(in the rows, 128 means zero)
Known rows:
klolen: [187 127 132 139 122 153  96 137 149 126 173 136 112 152 135 120 151 160
 113 129 105 143  83 169 119  95 104  89  69 138 104  94  74 108 133 130
 111 135 127 122 108 138 110 133 145 149 117 126 119 135 141 112]
nadra: [ 60 185 105 179 102 149 128 127 140 148 145 150  99  86 130 127 175  72
 122 132  66 132 125 122 180  68 104  95  82  73 144 111  79 148 136 173
 158 131 135  98  66 155 141  95 108 125 130 153 118 130  86 179]
skuga: [ 78 128  81 163 134 139 117 115 116 133 134 141 109 123 122 127 127 122
 116 130 100 116 147  93 178 112 125 122 136 126 160 139 123 138 140 140
 152 103 149 135 133 135 122  82  88  69 128 155 146 146 138 178]
tugrir: [149 106 115 111 141 111 131 130 131  93  52 139  98 120  94 168 107 142
 122  98 135 109 205  80 127 165 141 138 174 127 130  80 184 116 119 103
 124 105 145 155 149 179 165 156 161 150 150 116 116 128 120 116]
migril: [138 135  60 173 155 143  97 167 102 124 100 118  78 126 138 149 152 138
 114 116 105 130 140 105 191  80 120 101 133  91 161  66 152 101 129 140
 124  95 116 145 109 180 155 101 133 135 121 177 154 162 134 170]
suzenar: [121 107 129 108 130 109 139 110 134 100  71 148 115 116  91 157 100 132
 125 106 133 107 200  81 120 177 141 148 172 139 126 111 170 131 122 105
 135 113 155 150 154 157 152 146 141 128 149 107 115 123 121 118]
fofun: [ 85 131  65 174 154 143 114 108 140 130 126 117 136 118 110 113  99 110
 104 139 134  97 141  95 165  88 161 177 151 171 158 182 134 160 179 123
 137  72 147 167 153 115  87 104  63  35 142 182 142 137 143 168]
vivel: [160  99 122 143 122 151  75  94 181 114 158 142 119 142  84 128 105 152
  85 119 120 108 124 120 120 111 138 166 106 201 113 163  99 163 189  78
 104  91 158 169 154 113  66 129  89  53 148 115 104 108 154  91]
fleflur: [100 134  91 165 129 155 117 168  93 152 149 103 111 138 178 123 161 126
 136 148 104 150  96 139 166  96 111  93 108  74 158 127 127 112 115 155
 140 139 106  99 106 122 143  81 110 130 109 164 160 150 137 177]
gabi: [ 91 178 167 117  96 111 166 117 153 134 113 149 134  84 116 132 153  72
 140 123 113 130 141 136 112 126 120 118 108  90 106 113 105 143 114 154
 143 157 129  96  83 145 157 155 153 179 138 108  93 105  68 124]
skada: [ 91 114 146 101 119 105 157  87 136 111  99 154 140 112  93 140  93 116
 134 121 133 105 184  88 113 181 142 151 163 149 124 151 146 147 125 118
 146 124 159 137 157 127 132 138 120 103 148 102 112 116 118 121]
grobrefos: [189 138 117 114 153 110 127 176 115 107  54 113  94 120 129 161 148 138
 134 100 145 133 160 123 129 123 130 112 150  87 124  34 182  86 103 126
 103 121 103 142 109 197 184 172 203 220 128 141 128 140 107 113]
flufegras: [157 103 130 140 113 147  61  88 180 121 158 151 112 127  70 132 117 146
  75 103 115 108 128 112 135 110 133 174 108 195 122 168 101 181 197  64
  98  90 151 175 147 116  69 122  84  45 147  96 101  93 146  77]
lunu: [134 132 157 109 123 118 144 161 111 142 117  96 143 125 160 133 141 115
 151 136 153 148 109 151 104 145 129 134 136  94 126 139 157 120 106 127
 116 160  90 105 118 108 152 144 150 180 119 117 132 113 113 110]
pinoral: [ 97 119 146 104 119 105 156  94 134 115 101 149 140 113  98 136 101 115
 133 123 135 110 176  95 111 175 142 150 161 145 123 146 146 145 122 121
 144 127 153 136 152 127 135 141 125 112 142 104 112 118 118 119]
vodrobon: [127 141  67 170 150 141 104 160 106 131 115 121  90 124 141 138 152 132
 119 122 106 131 129 111 187  80 120 104 129  95 159  84 139 109 130 148
 129 103 117 135 108 165 147 100 126 126 119 172 153 159 134 172]
luno: [ 43 161 168 119  75 117 167  71 177 119 104 182 123  73  76 148 129  62
 125 117  86 108 194  89 112 160 124 135 117 111 106 141  99 174 131 138
 169 146 176 104 104 148 151 144 117 126 161  83  73  88  62 128]
stustu: [152 172 186  51 147  47 166  95  65 151 158 175 176 116 119  83 131 138
 158  99 167 147  90 152 162 140 112 101 170 135 144  85 116 109  69 167
 122 154  97 136 113 128 140 115 176 156  74  90 158 155 129 109]
zamak: [128 121 159 106 118 125 148 164 105 138 120  95 141 135 170 134 140 121
 158 142 145 152 113 153  97 159 124 122 134  83 124 138 158 112  94 131
 125 169  96  91 122 106 156 140 151 184 120 113 134 118 118 118]

Facts:
badroke	Ψ	robruger; badroke	Ψ	kosen; badroke	Ψ	brivik; badroke	Ψ	stustu; badroke	Ψ	notrugi; bibras	Ψ	fastor
bibras	Ψ	sasos; bola	Ψ	fladrus; bola	Ψ	lirik; bola	Ψ	nodran; brezok	Ψ	tiklen; brodrer	Ψ	grobrefos
brodrer	Ψ	sasos; deski	Ψ	zerir; deski	Ψ	raponam; deski	Ψ	triklem; ditus	Ψ	fidin; ditus	Ψ	steklustol
ditus	Ψ	kozos; ditus	Ψ	grobrefos; ditus	Ψ	vedi; dogrul	Ψ	grobrefos; dragra	Ψ	fladrus; drevifo	Ψ	kedon
drevifo	Ψ	pazek; dustotar	Ψ	begrum; fifon	Ψ	grodil; fifon	Ψ	dredrubrel; flifa	Ψ	flalekluk; flufegras	Ψ	regra
flufegras	Ψ	dreklirur; flufegras	Ψ	vures; flufegras	Ψ	diplomi; fofun	Ψ	pazek; fofun	Ψ	dropor; fofun	Ψ	fluten
fufir	Ψ	dadra; fufir	Ψ	drogam; gevan	Ψ	tiskasti; gevan	Ψ	begrum; gevan	Ψ	nopakluk; grifli	Ψ	plonas
grifli	Ψ	bovem; grilil	Ψ	gritran; grival	Ψ	dadra; grival	Ψ	skotruvo; klaplem	Ψ	tudum; klazo	Ψ	graklem
klazo	Ψ	drodru; klazo	Ψ	gromek; klefubo	Ψ	nafloklur; klefubo	Ψ	plonas; klefubo	Ψ	flizil; klefubo	Ψ	bruske
klisote	Ψ	kedon; klisote	Ψ	lirik; klizum	Ψ	zaskam; klizum	Ψ	sasos; klizum	Ψ	stedis; kovor	Ψ	grazasor
kovor	Ψ	fegrobre; kubredo	Ψ	klafli; kubredo	Ψ	kiskel; kubredo	Ψ	nitone; kubredo	Ψ	nodran; luno	Ψ	lanas
luno	Ψ	valakla; lusta	Ψ	vofle; lusta	Ψ	maken; lusta	Ψ	triklem; mastan	Ψ	lunu; mastan	Ψ	notron
neraske	Ψ	plonas; neraske	Ψ	zamak; neren	Ψ	gabi; neren	Ψ	faflo; neren	Ψ	valakla; nirobrer	Ψ	nadra
nirobrer	Ψ	lanas; nirobrer	Ψ	stustum; pibe	Ψ	nafloklur; pibe	Ψ	notron; pibe	Ψ	drogam; pina	Ψ	stokel
pinoral	Ψ	klolen; pinoral	Ψ	drostom; pleposar	Ψ	brevim; pletruk	Ψ	zotrur; pletruk	Ψ	sabril; pletruk	Ψ	bruske
plikla	Ψ	gumur; plikla	Ψ	nevu; plikla	Ψ	flizil; pustom	Ψ	fabam; pustom	Ψ	nevu; pustom	Ψ	flalekluk
roka	Ψ	muze; satem	Ψ	robruger; satem	Ψ	gritran; sigus	Ψ	stokel; sigus	Ψ	buger; sigus	Ψ	fleflur
skada	Ψ	skuni; skada	Ψ	bustan; skada	Ψ	tudum; skadro	Ψ	zamak; skadro	Ψ	gavak; skasem	Ψ	nafloklur
skasem	Ψ	gredil; skasem	Ψ	triklem; skedrotro	Ψ	kosen; skedrotro	Ψ	brofos; skoper	Ψ	brevim; skoper	Ψ	lunu
skotik	Ψ	muze; skuga	Ψ	klolen; skupar	Ψ	medral; skupar	Ψ	lanas; skupar	Ψ	fladre; stavik	Ψ	stakovik
stavik	Ψ	nitone; stipler	Ψ	tiklen; stipler	Ψ	dipa; stipler	Ψ	stustu; stoskun	Ψ	stibrem; stoskun	Ψ	kiskel
suzenar	Ψ	vodrobon; suzenar	Ψ	zaskam; tropel	Ψ	fidin; tropel	Ψ	migril; tropel	Ψ	mistogros; tropel	Ψ	stuku
truge	Ψ	nalam; truge	Ψ	grazasor; truge	Ψ	skotruvo; truge	Ψ	fluten; tugrir	Ψ	fidin; vaskik	Ψ	fleflur
vaskik	Ψ	brepon; vaskik	Ψ	sabril; vese	Ψ	regra; vese	Ψ	magral; vese	Ψ	banezar; vese	Ψ	stotram
vivel	Ψ	skabir; vivel	Ψ	skoskan; vivel	Ψ	grazasor; zivus	Ψ	vures; zivus	Ψ	skotruvo; zivus	Ψ	dredrubrel
zivus	Ψ	graflar; zopaplem	Ψ	vaduples; badroke	Ω	c; banezar	Ω	c; begrum	Ω	c; bibras	Ω	a
bola	Ω	a; bovem	Ω	a; brepon	Ω	a; brevim	Ω	a; brezok	Ω	c; brivik	Ω	b
brodrer	Ω	b; brofos	Ω	c; bruske	Ω	b; buger	Ω	b; bustan	Ω	b; dadra	Ω	c
deski	Ω	a; dipa	Ω	a; diplomi	Ω	b; ditus	Ω	b; dogrul	Ω	a; dragra	Ω	c
dredrubrel	Ω	b; dreklirur	Ω	a; drevifo	Ω	b; drodru	Ω	a; drogam	Ω	c; dropor	Ω	c
drostom	Ω	c; dustotar	Ω	c; fabam	Ω	b; faflo	Ω	a; fastor	Ω	a; fegrobre	Ω	a
fidin	Ω	c; fifon	Ω	a; fladre	Ω	c; fladrus	Ω	b; flalekluk	Ω	c; fleflur	Ω	c
flifa	Ω	a; flizil	Ω	b; flufegras	Ω	b; fluten	Ω	c; fofun	Ω	c; fufir	Ω	b
gabi	Ω	a; gavak	Ω	a; gevan	Ω	c; graflar	Ω	a; graklem	Ω	a; grazasor	Ω	a
gredil	Ω	a; grifli	Ω	b; grilil	Ω	b; gritran	Ω	a; grival	Ω	c; grobrefos	Ω	a
grodil	Ω	c; gromek	Ω	c; gumur	Ω	a; kedon	Ω	c; kiskel	Ω	a; klafli	Ω	a
klaplem	Ω	a; klazo	Ω	a; klefubo	Ω	a; klisote	Ω	c; klizum	Ω	a; klolen	Ω	b
kosen	Ω	b; kovor	Ω	c; kozos	Ω	a; kubredo	Ω	c; lanas	Ω	a; likol	Ω	a
lirik	Ω	a; luno	Ω	a; lunu	Ω	a; lusta	Ω	a; magral	Ω	a; maken	Ω	a
mastan	Ω	a; medral	Ω	a; migril	Ω	c; mistogros	Ω	a; muze	Ω	b; nadra	Ω	c
nafloklur	Ω	a; nalam	Ω	a; neraske	Ω	a; neren	Ω	b; nevu	Ω	b; nirobrer	Ω	a
nitone	Ω	a; nodran	Ω	a; nopakluk	Ω	c; notron	Ω	b; notrugi	Ω	a; pazek	Ω	a
pibe	Ω	a; pina	Ω	a; pinis	Ω	c; pinoral	Ω	a; pleposar	Ω	c; pletruk	Ω	b
plikla	Ω	b; plonas	Ω	a; pustom	Ω	b; raponam	Ω	b; regra	Ω	b; robruger	Ω	b
roka	Ω	a; sabril	Ω	b; sasos	Ω	a; satem	Ω	a; sigus	Ω	b; skabir	Ω	a
skada	Ω	a; skadro	Ω	a; skasem	Ω	b; skedrotro	Ω	a; skoper	Ω	c; skoskan	Ω	c
skotik	Ω	a; skotruvo	Ω	a; skuga	Ω	c; skuni	Ω	a; skupar	Ω	a; stakovik	Ω	a
stavik	Ω	c; stedis	Ω	c; steklustol	Ω	a; stibrem	Ω	b; stipler	Ω	a; stokel	Ω	a
stoskun	Ω	b; stotram	Ω	a; stuku	Ω	b; stustu	Ω	a; stustum	Ω	a; suzenar	Ω	a
tiklen	Ω	c; tiskasti	Ω	a; triklem	Ω	a; tropel	Ω	b; truge	Ω	a; tudum	Ω	c
tugrir	Ω	a; vaduples	Ω	b; valakla	Ω	a; vaskik	Ω	a; vedi	Ω	a; vese	Ω	a
vidregrin	Ω	b; vivel	Ω	b; vodrobon	Ω	c; vofle	Ω	a; vures	Ω	b; zamak	Ω	a
zaskam	Ω	b; zerir	Ω	a; zivus	Ω	a; zopaplem	Ω	c; zotrur	Ω	c

Rows:
No name comes twice in this set of rows, the named rows included.
[127 103 166 111 108 136 134 191  95 152 129  65 140 146 196 141 150 126
 165 150 153 165  96 162  87 165 121 130 128  65 129 164 177 115  94 116
 116 185  72  78 125  77 161 130 142 192 116 106 143 106 127 108] -> nafloklur
[123 169 108 129 155  98 128 122  62 161 176 156 136 123 140  88 151 137
 136 114 124 146  79 139 215  81 105  86 139 114 174  91 104 109 101 178
 132 123 103 135 100 137 127  65 128 107  75 149 179 175 147 166] -> tiklen
[120 165  73 174 162 141 119 151 124 148 139  94 134 121 151 102 137 104
 117 142 143 124  90 140 167  47 147 149 124 129 153 145 124 130 159 151
 118  94 105 145 111 125 104 115 103 103 118 200 154 145 131 167] -> dropor
[126  98 119 109 132 111 134 108 134  91  56 151 103 119  82 169  97 140
 122 100 129 102 218  67 124 183 144 147 179 142 128 101 181 130 126  97
 134 103 160 161 162 170 157 149 142 122 155 107 111 126 123 118] -> klizum
[121 164  83 171 154 135 102 154 119 154 140  98 127 113 144 109 147 103
 115 131 137 129  91 136 182  49 140 149 124 120 161 142 132 141 160 139
 112  99  97 147 104 124 109 104 102 103 116 183 154 135 126 154] -> skoskan
[ 61 116  46 177 163 159 173  90 145 101 120 132 147 147 129 106  66 125
 127 175 115  88 169  89 126 126 161 128 142 187 131 160  99 114 143 174
 187  78 199 137 178 129  92 117  75  44 149 215 141 179 159 222] -> kubredo
[183  55  86 144 130 159  65 106 164  70  97 168  51 158  66 182 103 202
  77  96  82 100 204  71 135 159 118 113 125 177 115  68 134 121 158  69
 122  77 189 178 170 188 122 129 124  84 162 106 106 137 166 111] -> ditus
[ 82 132  56 176 158 153 156 111 133 117 128 123 142 138 139 106  94 123
 126 164 117 102 142 108 140 101 151 124 133 161 138 147 107 115 140 170
 169  91 168 133 152 133 101 112  91  69 138 206 146 171 149 207] -> dragra
[171 104 135 140 112 165  96 139 145 124 174 129 105 164 145 128 146 165
 118 138  97 145  91 161 109 120 101  87  70 130 105 113  82 112 131 120
 122 143 132 108 121 122 111 123 131 135 123 114 119 134 151 116] -> buger
[ 98 113 151 106 116 114 153 112 127 120 105 137 140 123 118 139 108 119
 141 129 134 121 166 107 102 180 137 142 154 128 123 150 147 138 114 120
 144 141 142 119 149 116 143 136 126 128 139 102 120 117 121 122] -> pina
[147  94 102 146 135 168 135  85 180  89 156 150 135 170 112 113  80 168
 111 158 105 100 139 130  80 139 137 108  92 209  82 134  61 112 149 135
 153 102 199 134 170 130  76 149 108  81 151 154 107 156 166 147] -> stoskun
[182  90 138 143 107 173  77 169 133 138 181  95 109 172 164 132 157 172
 120 143 111 159  67 177 104 119 101 102  67 115 113 137 105 115 136 100
 104 153 105 104 123  98 110 118 124 143 121 110 130 118 159  99] -> notron
[ 83  69 153 110 102 131 131 125 121 127 108 108 136 137 131 155  99 130
 139 138 141 127 166 100  93 208 142 173 165 124 138 205 186 156 126  80
 133 146 131 117 175  79 139 117  94  99 147  82 123  93 139 106] -> pibe

Now the same elements, written a new way:
Known rows:
kedon: [134 112 127 115  96 153 129 131 145 127 125 118 128 155 108 170 127 134
 140 135 130 122 131 140 117 122 114 120 111 123 169 121 108 143 112 130
 128 122 124 125 131 134 145 170 114 106 149 138 122]
klisote: [134 119 124 122 107 147 137 129 147 142 112 122 124 143 105 139 128 130
 141 153 138 147 131 132 126 120 124 115 116 114 177 132 134 111 123 121
 126 134 146 141 148 151 133 129 131  85 145 139 108]
grodil: [133 117 119 124 120 144 129 131 128 120 125 154 139 164 110 150 132 123
 141 136 132 126 125 130 122 117 133 109 118 119 123 114 137 146 109 114
 133 118 117 118 142 138 132 146 107 126  79 139 126]
fabam: [127 130 148 166 135 131 133 131 130 124 144 129 129 116 113 221 118 128
 130 121 127  92 143 114 131 148 120 139 128 124 135 106 170 120 153 119
 146 112 106 130  95 145 113 124 114 133 128 128 132]
notrugi: [122 119 130 103 114 112 113 137 111 129 124 115 145 129 152 135 120 130
 107 117 132 142 125 120 120 109 121 150 124 121 135 135  82 139 136 117
 117 122 128 136 131 112 146 139 122 145 117 127 147]
nalam: [129 117 138  80 149 123 128 122 126 130 128 129 134 145 141  80 134 141
  97 133  95 125 131 125 110 130 137 133 133 133 139 148 112 151 111 122
 117 123 125 132 124 111 134 179 126 139 194 127 131]
dadra: [133 114 121 115 119 145 133 126 134 116 124 141 133 172 113 151 132 131
 131 136 121 112 124 138 116 131 129 111 117 128 126 111 113 157 114 111
 131 115 124 115 131 133 139 143 100 137  87 148 126]
grival: [133 120 117 113 140 140 140 125 132 133 108 147 133 173 107 124 134 128
 121 156 121 142 124 126 119 126 146 107 124 116 135 124 138 128 119 101
 128 125 140 137 147 153 128 115 116 121  89 150 110]
skotik: [126 124 131 114 140 120 126 127 122 137 125 129 129 114 143  85 129 130
 125 127 130 142 127 126 127 123 137 130 134 128 128 146 131 117 130 130
 116 135 140 132 135 119 124 124 137 120 148 121 126]
skada: [125 129 127 107 146 121 127 128 127 145 120 125 127 107 143  79 127 130
 122 132 135 154 126 125 131 121 141 127 136 123 129 150 136 110 132 129
 121 139 144 140 146 125 121 110 146 117 145 119 123]
drodru: [126 124 134 108 130 123 121 129 125 127 133 129 130 119 145  99 128 131
 128 116 128 126 128 131 123 121 126 132 130 132 122 142 114 137 124 139
 120 131 126 122 132 105 131 146 130 133 156 121 136]
klafli: [132 119 142 105 102 118 125 127 137 140 136 121 121 104 137  90 132 133
 139 117 135 122 138 127 122 116 104 128 124 137 165 147 107 124 114 146
 123 144 143 124 128  98 135 171 142 101 176 120 133]
nitone: [131 120 140 106  99 118 123 127 134 139 139 123 122 108 137  93 131 133
 143 115 137 119 139 128 122 117 102 128 122 137 162 146 103 127 112 146
 121 142 137 118 126  93 136 179 139 104 174 121 136]
fluten: [134 109 126 101 124 153 131 130 139 120 120 127 136 178 108 166 129 138
 119 145 109 122 127 133 111 130 129 120 116 120 151 121 111 161 109 115
 127 112 112 131 133 140 144 176 107 129 159 140 120]
dustotar: [130 120 115 132 122 150 130 133 134 132 117 133 129 146 112 158 123 123
 146 139 147 147 121 138 130 119 134 112 121 112 134 124 139 122 128 123
 134 123 130 128 155 152 131 107 119 112  93 135 119]
likol: [126 125 133 109 133 122 125 127 124 132 130 130 128 118 143  83 129 132
 124 124 127 133 128 129 125 124 131 131 131 129 127 143 120 127 128 133
 117 134 134 128 131 115 128 136 135 126 153 122 130]
gumur: [123 112 165 115 134 126 125 126 125 134 142 144 130 117 155 116 121 136
 135 114 129 101 139 127 117 142 132 137 127 127 127 129 146 129 148 120
 118 129 127 119 116 120 115 126 116 119 140 123 133]
zopaplem: [130 122 116 136 119 148 131 133 135 129 117 135 129 148 113 157 127 124
 142 143 146 144 121 136 129 120 134 114 119 115 133 121 138 124 128 121
 129 127 132 132 152 153 130 106 118 110  94 136 116]
lanas: [129 134 150 110 135 135 123 141 119 113 138  92 134 113 142 101 144 123
 157 117 111 124 117 144 118 109 147 135 127 137 120 142 139 127 137 173
 115 110 120 121 106  65 137 155 115 155 180 106 144]

Rows:
No name comes twice in this set of rows, the named rows included.
[128 126 128 101 156 108 130 122 118 140 121 153 134 127 136  56 137 127
 113 137 120 148 128 113 125 118 149 122 137 125 123 148 146 119 116 114
 119 139 141 132 139 120 114 135 139 122 132 126 124] -> fifon
[132 120 116 137 119 138 128 130 120 122 130 173 140 150 106 140 134 115
 157 127 150 129 126 125 125 105 130 102 115 119 110 106 151 138 104 118
 143 124 116 105 148 131 125 148 107 117  53 137 131] -> banezar
[129 116 138  76 143 127 127 125 125 124 130 124 134 149 142 100 131 145
  99 128  92 117 131 127 107 136 132 138 132 135 137 145  98 163 110 125
 114 120 118 130 121 106 141 189 126 146 205 124 134] -> grazasor
[131 117 143  97 107 122 124 128 137 137 135 115 124 113 139  95 133 137
 128 119 126 119 140 128 119 120 105 133 123 137 169 146 101 132 113 145
 116 137 138 127 122  99 139 187 140 106 198 122 134] -> lirik
[123 122 160 116 143 121 130 121 125 145 126 149 122 112 152  85 120 132
 126 130 130 124 134 124 120 142 143 132 132 126 127 132 157 107 151 118
 118 137 146 133 134 133 112  95 130 111 121 129 121] -> neraske
[124 120 153 111 131 125 124 126 123 131 137 136 127 118 149 104 126 133
 131 117 125 112 133 129 118 133 129 135 127 132 124 131 128 130 136 129
 120 130 130 121 125 114 123 133 123 125 135 123 133] -> gavak
[129 147 119 161 134 124 131 130 132 124 130 116 123 114 105 184 125 123
 118 130 123 120 133 118 137 134 121 132 135 131 128 115 140 115 132 129
 148 120 118 130 112 140 125 116 133 144 118 129 128] -> vidregrin
[123 166 132 160 146 115 122 119 138 133 109 133 103 104 114 167  95 113
 101 135 125 145 125 119 136 134 137 135 132 136 129  87 154  99 120 145
 181 123 117 123 150 172 118  74 162 135  99 131 114] -> sigus
[134 118 121 128 100 146 134 130 146 141 116 126 126 140 106 142 127 127
 150 146 150 142 130 134 127 118 119 112 114 117 168 126 131 113 121 125
 127 136 143 136 144 148 132 128 131  88 129 137 113] -> dragra
[133 143 124 158 110 120 132 130 142 129 138 113 120 104 102 189 126 125
 132 123 129 111 141 117 136 129 102 131 128 136 156 115 125 115 121 137
 155 126 122 128 105 125 131 146 139 125 142 128 133] -> stibrem
[130 122 138 107 108 120 124 127 133 136 136 124 124 108 139  93 132 131
 138 118 135 123 136 127 124 118 112 128 126 135 153 142 112 122 117 143
 120 141 138 124 128  98 133 162 138 110 164 121 135] -> stakovik
[131 148 110 163 119 123 133 125 137 112 134 114 117 118 109 178 128 122
 119 125 123 100 130 129 140 141 108 121 139 149 114 110  96 124 134 130
 153 121 135 119 105 120 135  94 127 169  77 145 136] -> raponam
[129 151 116 163 134 117 141 119 141 128 120 119 110 112 112 146 124 121
 112 141 124 113 130 122 143 152 126 116 144 144 115 114 121  97 151 114
 152 129 157 131 111 145 121  45 133 152  58 150 120] -> skasem

The same elements again, as new rows of numbers:
Known rows:
drodru: [117 115 106 132 132 143 120 137 140 148 138 135 127 134 134 118 130 124
 131 116 110 115 115  99 143 122 137 140 129]
robruger: [196 112 103 124 128 167 130  55 133 172 130 132 138 118 140 133 102 118
 123 160 121 125 129 128 146 110 173 136  86]
graklem: [124 115 106 129 131 140 119 139 136 145 139 137 125 137 127 113 130 124
 132 116 118 120 115 101 146 123 134 141 133]
sigus: [145 138  94 167 131  92  94  51 128 129 120 124 121 118 127 131 135 107
 125 121 115 132  78 156 137 127 127 135 142]
nirobrer: [167 131 131 105 134 105  97 247 145 131 128 113 142 149 148 117 143 119
 118  55  86 141  94 119 152 116 138 143 113]
lunu: [121  97 105 119 134 141 137 168 147 158 175 135 121 137 140 135 118 129
 140 107 140 119 117 115 129 102 139 143 133]
truge: [ 93 105 121 133 122 110 137 121 169 132 130 119 135 165 119 110 136 125
 109 111 125 119  99 162 132 105  82 128 126]
fastor: [ 85 121 107 116 133 147  95 121 141 150 111 141 128 131 127 150 133 131
 134 115 108 149 116 109 128 119 143 145 143]
gritran: [156 104 100 119 133 179 132 134 142 158 137 131 137 135 138 135 110 121
 119 122 106 114 137  95 142 118 131 137 108]
gredil: [116 102  98 120 135 129 130 191 149 156 180 131 118 131 136 140 115 129
 140  78 148 114 105 108 125  98 143 146 137]
bola: [ 83 125 116 125 140 106 184 183 132 137 121 110 110 162 118 134 131 131
 111  84  86 104 134 138 152 102 136 132 110]
diplomi: [151 124 120 144 117 110 115  67 151 155 119 138 121 106 145  84 131 129
 147 198 144 132 118 133 165 113 133 134 121]
fladrus: [ 80 118 122 134 130 119 152  60 116 157 135 138 108 129 115  96 128 123
 136 187 117 120 128 148 156 112 200 142 100]
grifli: [128 133 111 155 122  78 114  79 132 137 135 121 131 109 127 134 114 122
 126 126 136 136  78 137 119  97 156 146 124]
gumur: [ 62 104 114 157 119 115 101  97 130 132 161 143 139 116 117 109 113 129
 125 147 131 110  90  72 117 107 148 159 132]
pinoral: [146 130 108 126 133 120 127 177 146 140 116 117 126 144 139 138 134 126
 117  64 101 119 109 115 145 110 116 136 124]
pletruk: [116 138 101 174 123  79 105  36 130 123 136 126 129 106 115 124 130 113
 124 128 134 123  62 143 120 114 154 143 146]
vures: [162 111 116 114 120 110 126  85 163 155 127 129 115 116 157  92 122 126
 150 206 146 141 146 142 164 112 101 135 115]
fluten: [ 71  97 122 118 124 134 149  64 140 143 152 144 132 144 100  86 140 122
 121 203 176 148 112 156 151 118 101 142 117]

Rows:
No name comes twice in this set of rows, the named rows included.
[147 124  82 116 143 134 147 136 126 132 165 130 111 106 125 124 119 108
 126 149 147 153 114 121 153 146  65 148 140] -> fleflur
[152 123 112 125 127  88 136 106 155 148 140 117 123 131 134 133 125 124
 131 115 156 142  94 170 122  90 140 135 120] -> fufir
[ 86 128 109 160 122 101 126 114 137 125 144 128 137 124 116 131 120 126
 117  82 129 112  71  99 115 103 128 148 139] -> neraske
[106 126 124 116 130 106 181 108 143 133 129 121 131 151  96 118 142 121
 103 141 156 152  97 168 151 106  90 133 106] -> fofun
[201 141 107 133 131 150 180  85 129 151  99 119 153 129 101 144 125 123
  90  87 146 135  85 127 153 108 107 125 100] -> badroke
[ 96 126 127 132 126  93 144  61 137 147 114 121 122 145 113 112 135 120
 119 151 122 128 110 187 144 100 153 131 105] -> drevifo
[131 107  83 126 142 148 115 152 141 130 161 129 107 128 141 130 120 111
 133 120 106 125 129 115 137 136  90 144 146] -> stokel
[101 129 110 150 127 104 123 148 141 131 133 122 132 129 123 141 120 127
 119  95 112 118  89 103 127 102 122 146 133] -> skadro
[124 126  93 134 134 119 144 126 124 135 168 134 124 104 116 125 118 115
 122 143 164 144  97 113 136 130  91 154 136] -> zotrur
[132 110 109  98 132 126 165 137 152 152 165 133 121 125 125 115 123 123
 128 162 189 152 118 142 151 107  83 144 120] -> dadra
[172 126 114 122 121 111 127  99 157 158 114 130 113 107 162  92 122 127
 152 193 135 142 143 128 169 114 114 136 120] -> regra

